Below is a small trained network, with its code and all its weights. Each question gives an input and a target symbol and asks what happens when units are switched off, that is, made to give their printed mean instead of their output.

import numpy as np


def w(rows, s, z=0):
    codes = np.array(rows[::2]) - 128.0
    scale = np.full(codes.shape[1], s)
    scale[-1] = z or s
    return codes * scale


def f(y):
    return np.maximum(y, 0)


def softmax(a):
    e = np.exp(a - a.max(-1, keepdims=True))
    return e / e.sum(-1, keepdims=True)


def log_softmax(a):
    a = a - a.max(-1, keepdims=True)
    return a - np.log(np.exp(a).sum(-1, keepdims=True))


def net(x, mask):
    ids = ['ΓΔΘΛΞΨΩαβεζημπστ'.index(c) for c in x.split()]
    T = len(ids)
    res = E[ids] + P[:T]
    u = 0
    for l in range(2):
        q, k, v = (res @ M[l].T for M in (Q, K, V))
        z = softmax(np.where(np.tri(T) > 0, q @ k.T / 2**0.5, -1e9)) @ v
        res = res + np.where(mask[u], z, O[l][:, -1]) @ O[l][:, :-1]
        u += 1
        y = f(res @ A[l][:, :-1].T + A[l][:, -1])
        res = res + np.where(mask[u : u + 8], y, B[l][:, -1]) @ B[l][:, :-1]
        u += 8
    return log_softmax(res[-1] @ U[:, :-1].T + U[:, -1])


Q, K, V, O, A, B = {}, {}, {}, {}, {}, {}
E = w([
[128,107,153,107],'Γ',
[142,93,124,127],'Δ',
[104,86,135,135],'Θ',
[59,156,175,109],'Λ',
[114,121,164,87],'Ξ',
[124,116,215,210],'Ψ',
[80,111,183,89],'Ω',
[112,82,142,121],'α',
[129,59,94,162],'β',
[140,66,135,138],'ε',
[101,96,133,137],'ζ',
[136,117,140,101],'η',
[159,78,130,128],'μ',
[91,255,98,104],'π',
[83,91,132,140],'σ',
[149,183,166,232],'τ',
],0.021)
P = w([
[48,78,200,124],'0',
[182,94,36,2],'1',
[188,112,95,206],'2',
[113,98,151,124],'3',
[157,112,25,46],'4',
[156,134,144,186],'5',
],0.0092)
Q[0] = w([
[149,188,254,107],'0.h1',
[173,157,67,43],'0.h1',
],0.005)
K[0] = w([
[229,41,195,252],'0.h1',
[79,108,165,214],'0.h1',
],0.0047)
V[0] = w([
[206,127,181,11],'0.h1',
[25,232,3,160],'0.h1',
],0.0064)
O[0] = w([
[95,205,107,105,140],'0.h1',
[67,253,204,40,255],'0.h1',
],0.006,0.00096)
A[0] = w([
[147,76,179,31,110],'0.n1',
[149,219,50,251,138],'0.n2',
[97,145,196,64,177],'0.n3',
[254,32,66,214,178],'0.n4',
[115,16,166,224,128],'0.n5',
[227,75,138,138,130],'0.n6',
[89,126,68,56,146],'0.n7',
[73,167,126,172,252],'0.n8',
],0.0074,0.0026)
B[0] = w([
[153,67,102,107,175],'0.n1',
[156,134,152,190,218],'0.n2',
[113,93,78,135,217],'0.n3',
[93,158,194,71,255],'0.n4',
[222,127,160,101,246],'0.n5',
[54,58,112,121,189],'0.n6',
[128,3,49,114,213],'0.n7',
[149,67,154,108,225],'0.n8',
],0.0054,0.006)
Q[1] = w([
[93,254,57,227],'1.h1',
[135,65,53,119],'1.h1',
],0.0064)
K[1] = w([
[97,174,44,180],'1.h1',
[193,94,114,254],'1.h1',
],0.0068)
V[1] = w([
[107,253,254,95],'1.h1',
[58,101,174,235],'1.h1',
],0.0063)
O[1] = w([
[124,104,239,75,67],'1.h1',
[173,228,1,181,3],'1.h1',
],0.0072,0.0016)
A[1] = w([
[84,200,144,107,236],'1.n1',
[150,3,81,42,251],'1.n2',
[66,90,127,167,176],'1.n3',
[75,107,61,157,135],'1.n4',
[87,93,100,115,137],'1.n5',
[182,118,239,170,126],'1.n6',
[163,148,154,205,228],'1.n7',
[158,135,74,110,244],'1.n8',
],0.011,0.0029)
B[1] = w([
[174,4,191,155,174],'1.n1',
[129,231,100,178,248],'1.n2',
[254,137,165,153,149],'1.n3',
[145,134,95,54,152],'1.n4',
[206,136,43,126,160],'1.n5',
[164,214,102,74,177],'1.n6',
[20,41,20,47,157],'1.n7',
[30,118,167,105,162],'1.n8',
],0.0065,0.015)
U = w([
[134,161,131,150,55],'Γ',
[130,79,99,153,247],'Δ',
[87,159,109,113,128],'Θ',
[139,75,127,150,168],'Λ',
[72,115,96,141,44],'Ξ',
[155,86,56,2,88],'Ψ',
[148,109,101,122,10],'Ω',
[111,70,87,138,60],'α',
[177,107,106,128,2],'β',
[197,246,209,140,125],'ε',
[136,121,122,139,139],'ζ',
[73,132,102,158,124],'η',
[206,188,134,175,124],'μ',
[46,48,118,101,229],'π',
[174,54,82,121,87],'σ',
[108,219,54,49,131],'τ',
],0.0081,0.003)

Each question gives the input, a string of symbols that net reads in full, and the target symbol t.
The units are the heads (2 rows each of Q, K, V and O) and the neurons (one row each of A and B). Each row of codes is followed by its name. A weight is (code - 128) times the scale printed after its matrix; where a second scale follows, it is the last column's (O, A, B and U).
mask holds one flag per unit, layer by layer, with each layer's heads first. A switched-off unit (its flag False) gives its mean, the last column of its rows in O or B, instead of its output. The means were averaged over made-up inputs and are rounded, as every weight is.
A unit's drop is (log p(t) with every unit on - log p(t) with that unit switched off) / (log p(t) with every unit on - log p(t) with every unit switched off).
The circuit of an input: a set's keep is (log p(t) with only the set's units on - log p(t) with every unit switched off) / (log p(t) with every unit on - log p(t) with every unit switched off). Starting from the 12 units with the biggest drops (on a tie, the unit counted first), units are removed one at a time, each time the one whose removal leaves the highest keep (on an exact tie, the one counted first), for as long as the keep stays at least 0.8.
circuit, biggest first: the units of the circuit, biggest drop first
k most important neurons: the k neurons with the biggest drops, biggest first
k most important neurons of layer l: the k neurons of layer l with the biggest drops, biggest first
drop of u: that unit's drop, to one decimal
input π μ π π, target π: most important neuron	1.n2
input σ σ μ μ Θ, target τ: circuit, biggest first	1.n2, 1.n1
input π π μ μ Θ Λ, target ε: 3 most important neurons	1.n6, 1.n7, 1.n3
input μ Γ μ π ε, target τ: 2 most important neurons	1.n2, 1.n1
input π π Ψ, target ε: circuit, biggest first	1.n6, 1.h1
input Λ π Ψ Ψ Ω, target τ: 2 most important neurons	1.n2, 1.n1
input π Θ π, target ε: 2 most important neurons	0.n2, 1.n7
input μ Λ π σ α, target τ: 3 most important neurons of layer 1	1.n2, 1.n1, 1.n4
input α ζ Λ Θ Δ, target τ: circuit, biggest first	1.n2, 1.n1
input π π μ σ σ Λ, target ε: 4 most important neurons of layer 1	1.n6, 1.n7, 1.n3, 1.n8
input τ π μ π Ω, target τ: 3 most important neurons	1.n2, 1.n1, 0.n1
input π π η, target ε: drop of 1.n2	0.0
input π π π Γ π σ, target ε: drop of 1.n7	0.2
input π π Θ, target ε: drop of 0.h1	0.5
input π ε π, target ε: most important neuron	0.n2
input Θ η π π β, target τ: 2 most important neurons	1.n2, 1.n1
